Below is a small trained network, with its code and all its weights. Each question gives an input and a class and asks what happens when units are switched off, that is, made to give their printed mean instead of their output.

import numpy as np


def w(rows, s, z=0):
    codes = np.array(rows[::2]) - 128.0
    scale = np.full(codes.shape[1], s)
    scale[-1] = z or s
    return codes * scale


def norm(h):
    return h / np.sqrt((h * h).mean(-1, keepdims=True) + 1e-5)


def f(y):
    return np.maximum(y, 0)


def log_softmax(a):
    a = a - a.max(-1, keepdims=True)
    return a - np.log(np.exp(a).sum(-1, keepdims=True))


def net(x, mask):
    res = np.array(x, float).reshape(1, 4) / 4 @ E
    u = 0
    for l in range(3):
        y = f(norm(res) @ A[l][:, :-1].T + A[l][:, -1])
        res = res + np.where(mask[u : u + 9], y, B[l][:, -1]) @ B[l][:, :-1]
        u += 9
    return log_softmax(norm(res)[-1] @ U[:, :-1].T + U[:, -1])


A, B = {}, {}
E = w([
[82,120,94,58,219,32,166,152,129,205,109,75],'x0',
[81,195,163,165,146,82,167,127,74,165,144,254],'x1',
[97,82,141,113,186,231,23,247,35,47,67,162],'x2',
[120,143,170,108,145,155,70,78,153,109,149,158],'x3',
],0.0076)
A[0] = w([
[123,106,125,167,79,34,130,35,190,115,124,39,151],'L0N0',
[154,107,106,231,33,24,68,130,86,170,129,124,91],'L0N1',
[23,169,94,80,200,76,126,107,110,201,57,138,74],'L0N2',
[150,74,126,52,167,101,90,165,200,168,131,83,86],'L0N3',
[187,130,173,151,105,96,218,29,139,201,150,139,205],'L0N4',
[67,56,108,101,174,108,69,149,54,124,48,143,2],'L0N5',
[131,198,192,141,68,60,148,78,140,190,162,114,76],'L0N6',
[68,132,17,68,210,113,104,78,150,192,33,145,138],'L0N7',
[210,93,74,77,72,149,193,60,177,144,253,88,154],'L0N8',
],0.0054,0.0016)
B[0] = w([
[146,149,121,151,195,151,115,194,160,154,105,185,236],'L0N0',
[116,157,141,125,128,135,96,87,119,70,143,120,169],'L0N1',
[71,98,136,127,122,237,135,126,202,124,163,178,231],'L0N2',
[169,135,60,105,174,85,96,44,84,117,112,133,200],'L0N3',
[109,101,92,107,58,144,73,58,123,167,170,100,254],'L0N4',
[159,94,158,136,119,71,144,104,129,80,160,120,219],'L0N5',
[81,176,93,101,77,153,139,174,76,129,93,65,224],'L0N6',
[133,103,147,102,184,58,118,175,106,123,151,123,219],'L0N7',
[187,89,255,203,197,135,174,187,167,88,135,190,246],'L0N8',
],0.0083,0.0059)
A[1] = w([
[123,125,72,71,178,149,196,92,208,208,162,179,94],'L1N0',
[202,129,156,137,218,166,145,50,183,177,107,99,136],'L1N1',
[177,88,109,127,126,143,101,140,174,121,136,71,230],'L1N2',
[157,82,123,127,46,114,136,70,70,117,93,77,6],'L1N3',
[170,95,161,43,183,66,99,116,193,135,89,14,100],'L1N4',
[137,147,135,143,130,176,152,78,83,99,144,220,78],'L1N5',
[189,117,172,146,146,179,94,76,123,92,113,120,174],'L1N6',
[170,63,134,90,130,165,68,117,125,93,87,72,134],'L1N7',
[129,169,117,93,192,81,163,102,162,254,102,96,147],'L1N8',
],0.0062,0.0012)
B[1] = w([
[102,87,37,129,150,174,27,99,84,123,31,118,239],'L1N0',
[207,105,138,121,139,170,146,203,123,55,174,207,226],'L1N1',
[210,96,72,45,131,213,72,124,92,84,160,111,220],'L1N2',
[148,115,100,181,151,255,96,96,171,162,127,149,152],'L1N3',
[130,220,139,159,61,58,41,171,53,65,70,121,244],'L1N4',
[215,121,88,172,175,76,121,80,66,159,70,69,227],'L1N5',
[126,122,83,107,119,127,218,150,194,150,109,123,255],'L1N6',
[121,115,91,81,58,112,235,115,161,193,78,119,243],'L1N7',
[103,120,176,92,139,216,23,175,105,165,88,246,223],'L1N8',
],0.0065,0.0052)
A[2] = w([
[132,124,139,126,231,97,131,171,109,178,150,140,88],'L2N0',
[144,223,137,180,49,110,134,71,126,166,206,92,81],'L2N1',
[186,135,67,66,69,124,76,162,118,119,96,133,81],'L2N2',
[124,137,141,68,98,22,82,99,89,70,134,59,52],'L2N3',
[177,117,121,133,88,185,159,161,201,72,130,58,137],'L2N4',
[2,97,172,115,183,96,143,165,114,155,142,170,177],'L2N5',
[184,183,181,169,165,115,173,159,86,89,92,148,172],'L2N6',
[166,146,150,123,196,129,107,157,180,109,115,113,252],'L2N7',
[138,81,219,186,131,137,127,101,110,138,92,208,181],'L2N8',
],0.0091,0.0026)
B[2] = w([
[242,129,224,162,68,130,117,144,117,64,141,147,197],'L2N0',
[132,145,165,192,254,193,101,211,152,116,28,30,187],'L2N1',
[66,93,204,162,97,166,113,74,84,141,80,155,250],'L2N2',
[55,231,91,135,230,61,195,131,118,55,64,51,171],'L2N3',
[99,150,187,38,175,126,213,104,133,176,205,102,254],'L2N4',
[178,175,111,82,123,141,234,98,237,191,200,85,232],'L2N5',
[118,116,20,153,88,78,59,50,156,173,165,194,221],'L2N6',
[158,151,151,207,110,74,112,192,101,130,169,120,222],'L2N7',
[60,129,91,130,83,50,172,133,135,90,153,54,243],'L2N8',
],0.0074,0.008)
U = w([
[184,129,165,125,146,90,206,151,204,138,253,131,250],'0',
[192,96,172,157,141,136,16,194,80,118,96,218,169],'1',
[93,179,127,214,168,189,102,126,143,151,49,43,107],'2',
[56,175,58,55,127,197,89,107,182,242,157,162,91],'3',
[100,58,195,47,80,230,193,76,81,136,110,95,53],'4',
[93,134,133,68,199,67,120,140,48,47,52,69,51],'5',
[61,99,13,170,45,69,108,58,81,105,145,162,81],'6',
],0.013,0.0019)

Each question gives the input, the list of numbers given to net, and the class t.
The units are the neurons (one row each of A and B). Each row of codes is followed by its name. A weight is (code - 128) times the scale printed after its matrix; where a second scale follows, it is the last column's (A, B and U).
mask holds one flag per neuron, layer by layer. A switched-off neuron (its flag False) gives its mean, the last column of its row in B, instead of its output. The means were averaged over made-up inputs and are rounded, as every weight is.
A unit's drop is (log p(t) with every unit on - log p(t) with that unit switched off) / (log p(t) with every unit on - log p(t) with every unit switched off).
The circuit of an input: a set's keep is (log p(t) with only the set's units on - log p(t) with every unit switched off) / (log p(t) with every unit on - log p(t) with every unit switched off). Starting from the 12 units with the biggest drops (on a tie, the unit counted first), units are removed one at a time, each time the one whose removal leaves the highest keep (on an exact tie, the one counted first), for as long as the keep stays at least 0.8.
circuit, biggest first: the units of the circuit, biggest drop first
k most important neurons: the k neurons with the biggest drops, biggest first
k most important neurons of layer l: the k neurons of layer l with the biggest drops, biggest first
drop of u: that unit's drop, to one decimal
input [-5,3,-8,8], class 2: circuit, biggest first : [L2N1]
input [0,-7,5,0], class 4: 2 most important neurons of layer 2 : [L2N2, L2N4]
input [5,1,-3,-4], class 3: circuit, biggest first : [L0N2, L1N0]
input [1,2,8,-6], class 0: circuit, biggest first : [L1N4, L2N5, L1N0, L1N2]
input [-4,0,7,3], class 4: 3 most important neurons : [L0N8, L0N0, L1N7]
input [4,1,-4,7], class 3: 4 most important neurons : [L0N2, L0N6, L0N4, L1N0]
input [-8,1,-7,8], class 2: 2 most important neurons of layer 0 : [L0N6, L0N4]
input [0,-7,6,1], class 4: 2 most important neurons : [L1N7, L0N7]
input [4,8,-1,7], class 3: 2 most important neurons : [L0N8, L1N0]
input [8,1,2,-8], class 0: 4 most important neurons : [L2N5, L0N7, L0N2, L0N4]
input [8,2,-2,8], class 3: 3 most important neurons : [L0N2, L2N5, L1N0]
input [-1,0,1,2], class 4: 3 most important neurons : [L0N8, L0N0, L2N5]
input [-4,2,-5,1], class 2: 2 most important neurons of layer 0 : [L0N6, L0N4]
input [-4,-2,2,-3], class 4: most important neuron : [L0N8]
input [3,0,-7,-6], class 1: drop of L0N8 : 0.3
input [7,3,-4,-5], class 3: drop of L1N0 : 0.2
input [8,7,4,-1], class 0: drop of L2N5 : 0.3
input [-6,1,-7,-5], class 2: 2 most important neurons of layer 2 : [L2N1, L2N5]
